Below is a small trained network, with its code and all its weights. Each question gives an input and a class and asks what happens when units are switched off, that is, made to give their printed mean instead of their output.

import numpy as np


def w(rows, s, z=0):
    codes = np.array(rows[::2]) - 128.0
    scale = np.full(codes.shape[1], s)
    scale[-1] = z or s
    return codes * scale


def f(y):
    return np.maximum(y, 0)


def log_softmax(a):
    a = a - a.max(-1, keepdims=True)
    return a - np.log(np.exp(a).sum(-1, keepdims=True))


def net(x, mask):
    res = np.array(x, float).reshape(1, 7) / 4 @ E
    y = f(res @ A[0][:, :-1].T + A[0][:, -1])
    res = res + np.where(mask, y, B[0][:, -1]) @ B[0][:, :-1]
    return log_softmax(res[-1] @ U[:, :-1].T + U[:, -1])


A, B = {}, {}
E = w([
[51,126,102,126,177,208,99,149,139,10],'x0',
[128,15,74,134,160,98,140,147,142,144],'x1',
[134,128,124,133,119,127,124,135,127,122],'x2',
[126,124,131,127,122,127,131,125,125,123],'x3',
[129,132,118,127,123,127,127,133,132,129],'x4',
[135,129,127,130,130,129,113,125,137,129],'x5',
[105,105,192,137,93,162,173,201,251,156],'x6',
],0.02)
A[0] = w([
[173,147,96,117,119,68,126,94,71,160,200],'neuron 0',
[139,131,111,118,114,127,146,142,127,118,120],'neuron 1',
[120,219,164,136,101,155,130,111,120,127,233],'neuron 2',
[153,106,104,142,160,158,137,125,102,121,108],'neuron 3',
[127,130,126,126,130,121,131,114,141,124,97],'neuron 4',
[114,143,102,129,172,132,117,134,116,81,115],'neuron 5',
[124,121,127,137,123,119,152,133,131,113,92],'neuron 6',
[113,127,126,123,126,131,123,139,159,116,49],'neuron 7',
[116,131,119,134,147,146,120,113,113,118,76],'neuron 8',
[148,142,101,122,157,149,125,133,115,118,144],'neuron 9',
[157,115,184,128,87,111,157,153,188,183,107],'neuron 10',
[80,113,151,124,140,198,135,189,198,76,9],'neuron 11',
[95,141,75,136,180,138,101,102,75,55,119],'neuron 12',
[124,6,70,145,164,98,138,135,142,139,130],'neuron 13',
[107,132,148,145,148,118,123,117,130,142,96],'neuron 14',
[154,133,124,124,139,83,130,97,89,152,156],'neuron 15',
],0.017,0.012)
B[0] = w([
[148,104,115,207,194,137,95,89,67,126,240],'neuron 0',
[136,122,153,113,142,127,103,118,145,132,130],'neuron 1',
[147,251,153,136,124,202,110,120,86,113,232],'neuron 2',
[125,92,90,99,104,135,93,74,162,142,161],'neuron 3',
[138,113,146,126,114,140,129,113,126,128,128],'neuron 4',
[114,137,117,80,108,111,118,139,125,137,192],'neuron 5',
[158,126,133,132,124,108,140,103,129,129,133],'neuron 6',
[140,114,127,137,142,154,147,117,127,130,146],'neuron 7',
[123,131,141,121,114,114,144,120,150,128,153],'neuron 8',
[120,119,102,103,127,119,130,143,114,97,164],'neuron 9',
[113,168,194,98,81,128,174,167,177,184,209],'neuron 10',
[175,83,87,216,190,149,87,69,48,127,235],'neuron 11',
[101,154,125,72,57,134,150,174,178,99,252],'neuron 12',
[94,29,92,112,112,56,150,149,151,159,235],'neuron 13',
[130,145,98,134,129,126,129,126,135,147,129],'neuron 14',
[146,101,125,149,184,141,132,109,105,125,199],'neuron 15',
],0.014,0.034)
U = w([
[160,181,130,199,197,154,93,65,49,78,253],'0',
[125,12,83,183,205,82,119,97,85,132,88],'1',
[144,220,184,130,61,140,157,151,138,175,105],'2',
[120,86,160,132,101,53,198,182,197,181,83],'3',
[109,203,123,44,88,147,104,121,104,16,98],'4',
[83,74,67,39,85,77,119,134,144,87,93],'5',
],0.011,0.0042)

Each question gives the input, the list of numbers given to net, and the class t.
The units are the neurons (one row each of A and B). Each row of codes is followed by its name. A weight is (code - 128) times the scale printed after its matrix; where a second scale follows, it is the last column's (A, B and U).
mask holds one flag per neuron, in row order. A switched-off neuron (its flag False) gives its mean, the last column of its row in B, instead of its output. The means were averaged over made-up inputs and are rounded, as every weight is.
A unit's drop is (log p(t) with every unit on - log p(t) with that unit switched off) / (log p(t) with every unit on - log p(t) with every unit switched off).
The circuit of an input: a set's keep is (log p(t) with only the set's units on - log p(t) with every unit switched off) / (log p(t) with every unit on - log p(t) with every unit switched off). Starting from the 12 units with the biggest drops (on a tie, the unit counted first), units are removed one at a time, each time the one whose removal leaves the highest keep (on an exact tie, the one counted first), for as long as the keep stays at least 0.8.
circuit, biggest first: the units of the circuit, biggest drop first
most important unit: the unit with the biggest drop
k most important neurons: the k neurons with the biggest drops, biggest first
drop when u is switched off: that unit's drop, to one decimal
input [-1,0,-6,-1,-2,-8,6], class 2: 2 most important neurons : (neuron 10; neuron 13)
input [6,1,2,1,-4,-2,-3], class 5: most important unit : neuron 2
input [5,1,-1,-6,5,4,2], class 1: 2 most important neurons : (neuron 2; neuron 11)
input [-2,-5,-1,-5,-2,-7,1], class 2: 2 most important neurons : (neuron 11; neuron 0)
input [0,2,-5,-2,3,6,5], class 3: 2 most important neurons : (neuron 10; neuron 0)
input [7,1,-5,8,2,-1,3], class 1: 2 most important neurons : (neuron 11; neuron 2)
input [6,-5,-2,0,-4,-4,0], class 4: 2 most important neurons : (neuron 0; neuron 12)
input [7,2,-1,-5,4,-5,-1], class 5: 2 most important neurons : (neuron 12; neuron 2)
input [0,6,4,-3,5,7,8], class 3: 3 most important neurons : (neuron 10; neuron 0; neuron 15)
input [7,4,-1,5,0,4,0], class 5: 2 most important neurons : (neuron 12; neuron 0)
input [-4,-3,-5,6,6,7,1], class 2: 2 most important neurons : (neuron 11; neuron 10)
input [-1,-7,1,-2,-1,8,1], class 2: 2 most important neurons : (neuron 11; neuron 0)
input [1,5,3,-2,-5,-1,-5], class 5: 2 most important neurons : (neuron 11; neuron 12)
input [-4,-1,4,4,-4,-8,8], class 2: most important unit : neuron 13
input [-8,1,-5,-5,-3,-4,3], class 3: 2 most important neurons : (neuron 10; neuron 2)
input [1,-1,-5,-1,-7,-8,-3], class 4: 2 most important neurons : (neuron 11; neuron 13)
input [-5,7,1,0,2,-6,2], class 3: drop when neuron 10 is switched off : 0.4
input [-3,2,-7,7,-2,-8,4], class 3: drop when neuron 2 is switched off : 0.2
input [-7,-1,3,7,-2,-6,7], class 2: drop when neuron 13 is switched off : 0.6
input [8,-4,1,-4,-8,-6,-1], class 4: circuit, biggest first : (neuron 12)
input [5,1,2,0,-1,2,-6], class 5: drop when neuron 2 is switched off : 0.5
